Known rows, with every step that occurs:
sebog giti pobu: |  0.47 | -0.53 | -2.83 | -1.71 |  2.66 |  3.25 | -5.44 | -2.94 |  0.89 |  1.08 | -0.51 | -1.21 | -2.61 |  5.13 |  2.62 |  0.15 |  2.01 |
mibo sebog bemola nisev pobu giti: |  0.28 | -0.06 | -2.46 | -0.58 | -2.67 |  3.13 |  2.28 | -0.73 | -0.36 | -0.47 |  1.25 | -1.14 |  0.06 |  0.24 |  0.09 | -1.65 |  3.71 |
pobu mibo sebog bemola: |  0.06 | -2.08 | -2.81 |  2.44 | -0.67 |  4.21 |  2.35 |  3.33 |  2.22 | -0.73 |  2.08 |  0.03 | -2.54 | -2.09 | -0.36 |  3.32 | -0.62 |
pobu mibo sebog bemola nisev: |  0.45 | -0.49 | -3.88 |  2.27 | -1.41 |  4.45 |  0.85 |  2.31 |  0.76 | -2.35 | -0.33 | -1.43 | -0.94 | -1.90 | -0.67 |  2.25 |  1.17 |
giti nisev pobu mibo sebog bemola: |  1.43 | -0.67 | -3.53 |  1.37 |  0.74 |  4.81 |  4.48 |  3.31 |  2.15 |  1.52 |  3.19 |  0.65 | -2.10 |  0.37 | -0.84 |  1.17 |  3.15 |
giti nisev pobu mibo: |  2.50 | -0.36 | -1.22 | -0.20 |  2.56 |  3.67 |  1.40 |  2.02 | -0.32 |  6.42 |  0.92 | -1.80 | -0.41 |  3.78 | -0.96 | -0.83 |  3.25 |
nisev pobu mibo sebog giti bemola: |  1.89 | -2.18 | -2.42 |  1.86 |  0.68 |  5.23 | -0.85 |  2.46 |  3.40 |  1.63 |  4.40 | -0.66 | -3.74 |  1.98 |  1.75 | -0.26 |  3.16 |
giti bemola nisev pobu: | -0.26 |  1.11 | -3.07 | -3.30 |  0.45 |  2.72 | -0.34 |  0.35 |  1.35 | -0.89 |  1.61 | -2.57 |  0.43 |  3.83 |  1.67 | -2.60 |  4.60 |
sebog giti nisev pobu mibo: |  2.54 | -1.02 | -1.83 | -0.99 |  2.40 |  3.96 | -3.14 |  0.39 | -0.19 |  5.00 |  0.12 | -1.48 | -1.62 |  4.91 |  0.73 | -0.26 |  3.63 |
bemola mibo sebog giti pobu: |  0.50 | -0.36 | -3.74 |  2.66 | -0.73 |  2.04 | -3.33 | -0.98 |  1.66 | -0.60 | -0.67 | -1.67 | -3.77 |  2.23 | -0.32 |  1.20 |  1.10 |
bemola pobu giti: |  0.39 |  0.89 | -0.52 | -0.62 | -1.26 |  1.63 | -2.28 | -1.86 | -3.47 |  5.46 | -1.20 | -2.95 |  0.56 |  4.23 | -0.68 | -1.59 |  2.80 |
nisev pobu mibo: |  2.35 | -1.54 | -0.46 |  0.13 |  2.08 |  2.12 |  1.96 |  2.14 | -0.15 |  5.75 |  2.45 | -1.67 | -0.54 |  1.59 | -0.71 |  0.10 |  1.82 |
pobu giti: | -0.36 | -1.42 |  0.91 | -0.89 | -0.85 |  2.65 | -1.24 | -0.75 | -1.62 |  4.21 | -1.05 | -2.93 |  0.05 |  2.91 |  0.43 | -1.24 | -0.31 |
mibo sebog bemola: | -1.48 | -1.41 | -3.07 | -0.21 | -1.45 |  2.71 |  2.55 |  1.68 |  2.32 | -4.46 |  1.99 |  0.09 | -2.18 | -1.65 |  1.04 |  2.29 |  0.04 |
mibo sebog: |  0.06 | -1.01 | -0.30 |  0.76 | -0.72 |  2.37 |  2.18 |  1.07 |  0.65 | -1.00 |  0.28 | -2.14 | -1.66 | -0.44 | -0.04 | -0.09 |  0.45 |
bemola mibo sebog: | -0.49 | -0.79 | -1.14 |  2.58 | -2.96 |  0.24 |  1.55 |  2.25 |  0.75 | -1.29 | -0.56 | -2.77 | -1.66 | -1.09 | -2.12 |  1.49 | -0.79 |
mibo sebog giti bemola pobu: | -0.24 |  0.65 | -4.03 |  0.22 | -1.46 |  3.87 | -4.01 | -0.34 |  1.75 | -2.46 |  1.60 | -1.53 | -3.06 |  3.71 |  2.23 | -0.29 |  4.34 |
bemola nisev pobu mibo: |  2.64 |  0.21 | -1.35 | -0.37 |  1.28 |  2.42 |  0.03 |  0.88 | -1.57 |  4.22 |  0.01 | -3.16 |  0.97 |  1.99 | -1.04 | -1.01 |  3.53 |
bemola nisev pobu mibo sebog: |  3.21 |  0.14 | -1.12 |  2.08 |  0.09 |  3.11 |  2.68 |  1.70 | -0.83 |  2.86 |  0.40 | -3.11 | -0.40 | -0.25 | -1.84 | -1.40 |  3.78 |

Rows:
|  1.31 |  0.37 | -3.06 | -0.51 |  0.96 |  4.21 | -0.45 |  2.11 |  0.96 |  2.83 |  2.06 | -2.60 |  0.07 |  3.42 |  0.37 | -1.69 |  3.83 | => giti bemola nisev pobu mibo
|  0.18 |  0.50 | -3.89 | -1.64 | -1.29 |  2.11 |  3.11 |  0.39 |  1.16 | -4.26 |  1.66 | -0.86 | -0.58 | -0.81 |  0.49 |  0.00 |  4.08 | => mibo sebog bemola nisev pobu
| -1.12 |  1.53 | -3.70 | -1.67 | -0.26 |  2.50 | -2.11 |  0.38 |  0.92 |  0.19 |  1.75 | -1.96 | -0.76 |  4.70 |  1.24 | -0.47 |  3.58 | => giti bemola pobu
|  2.38 |  0.46 | -1.61 |  3.70 | -0.18 |  2.80 |  1.14 |  1.71 | -1.32 |  4.06 |  0.24 | -2.39 | -1.59 |  0.75 | -2.56 |  0.71 |  2.80 | => bemola pobu mibo sebog
|  1.47 | -1.75 | -0.31 |  3.53 |  0.19 |  3.85 |  1.92 |  2.84 |  0.37 |  2.75 |  0.50 | -2.28 | -2.08 | -0.93 | -1.37 |  1.14 | -0.20 | => pobu mibo sebog
|  0.72 |  0.55 | -1.32 | -2.97 |  1.76 |  2.17 |  1.49 |  0.11 |  0.04 |  2.88 |  0.68 | -1.97 | -0.10 |  4.28 |  0.30 | -1.92 |  3.95 | => giti nisev pobu
|  1.17 |  0.49 | -3.29 |  3.77 | -0.40 |  4.91 |  0.09 |  3.05 |  1.39 |  2.54 |  2.63 | -1.99 | -2.43 |  1.98 | -0.90 |  0.15 |  3.34 | => giti bemola pobu mibo sebog
|  2.70 |  0.94 | -3.27 |  2.94 |  0.00 |  4.73 | -3.85 |  0.11 | -1.26 |  3.14 | -2.03 | -2.23 | -2.55 |  3.77 | -0.90 |  0.62 |  4.72 | => bemola pobu mibo sebog giti nisev
|  1.56 | -0.33 | -3.60 | -1.17 |  0.83 |  4.54 | -5.03 |  0.54 |  1.08 |  1.22 |  1.43 | -2.25 | -1.12 |  4.64 |  2.35 | -1.14 |  4.48 | => sebog giti bemola nisev pobu mibo
| -2.61 | -0.89 | -3.89 | -1.11 | -2.73 | -0.14 | -0.56 |  2.17 |  1.63 | -3.31 |  0.83 | -0.64 | -1.00 | -0.08 | -0.40 |  4.00 | -1.40 | => sebog bemola mibo
|  1.17 |  0.64 | -5.71 |  3.03 |  1.00 |  5.90 |  0.28 |  0.65 |  1.53 | -0.49 |  0.09 | -0.59 | -2.21 |  0.48 | -0.43 |  1.57 |  2.27 | => giti pobu mibo sebog bemola nisev
|  3.18 | -2.38 | -0.78 |  1.87 |  0.88 |  3.10 | -0.10 |  1.29 |  0.73 |  3.09 |  2.36 | -1.27 | -3.02 |  0.56 |  0.15 |  0.18 |  2.65 | => nisev pobu mibo sebog giti
| -1.07 | -1.64 | -2.69 | -0.02 | -1.17 |  4.60 | -3.09 |  0.61 |  3.42 | -3.74 |  1.76 | -1.30 | -3.65 |  2.06 |  3.12 |  0.12 |  1.37 | => mibo sebog giti bemola
| -0.30 | -0.27 | -2.61 |  1.55 | -2.58 |  2.12 | -3.37 |  0.73 |  0.62 | -2.19 | -2.68 | -2.52 | -2.74 |  2.11 | -0.62 |  1.27 |  1.24 | => bemola mibo sebog giti nisev
| -0.28 | -0.94 | -1.50 |  2.22 | -3.45 |  2.58 |  2.48 |  2.28 |  1.94 |  2.75 |  3.34 | -2.00 | -1.69 |  1.96 | -1.13 | -2.08 |  1.85 | => nisev pobu giti bemola mibo sebog
|  1.79 | -0.52 | -2.19 |  1.83 |  3.61 |  4.48 | -0.91 |  0.48 |  0.49 |  6.02 |  0.52 | -1.58 | -1.91 |  3.36 | -0.23 |  0.62 |  0.62 | => giti pobu mibo
| -0.73 |  0.83 | -4.47 |  0.05 | -1.77 |  1.83 |  1.48 |  0.67 |  0.65 | -3.31 |  1.68 | -0.21 | -1.78 | -0.02 | -0.01 |  1.99 |  3.09 | => mibo sebog bemola pobu
|  0.43 |  0.71 | -3.61 |  1.02 |  0.69 |  3.99 | -2.30 |  2.23 |  0.60 |  4.06 |  2.04 | -1.92 | -1.09 |  4.17 | -0.14 |  0.63 |  2.72 | => giti bemola pobu mibo
| -0.26 | -1.02 | -0.67 | -2.12 | -0.02 |  3.60 |  0.40 |  0.16 |  1.15 |  4.46 |  3.67 | -1.59 | -0.48 |  4.73 |  1.76 | -3.27 |  2.55 | => nisev pobu giti bemola
|  0.29 |  0.26 | -4.36 |  0.23 |  0.04 |  2.37 | -1.15 |  1.56 | -0.38 |  1.94 |  1.60 | -0.34 | -0.73 |  1.66 | -0.54 |  3.37 |  2.18 | => sebog bemola pobu mibo
|  1.21 | -0.06 | -3.84 | -1.48 |  0.39 |  2.55 |  0.59 |  1.45 |  0.14 |  0.78 |  1.55 | -0.87 |  0.49 |  0.81 | -0.11 |  1.26 |  3.05 | => sebog bemola nisev pobu mibo
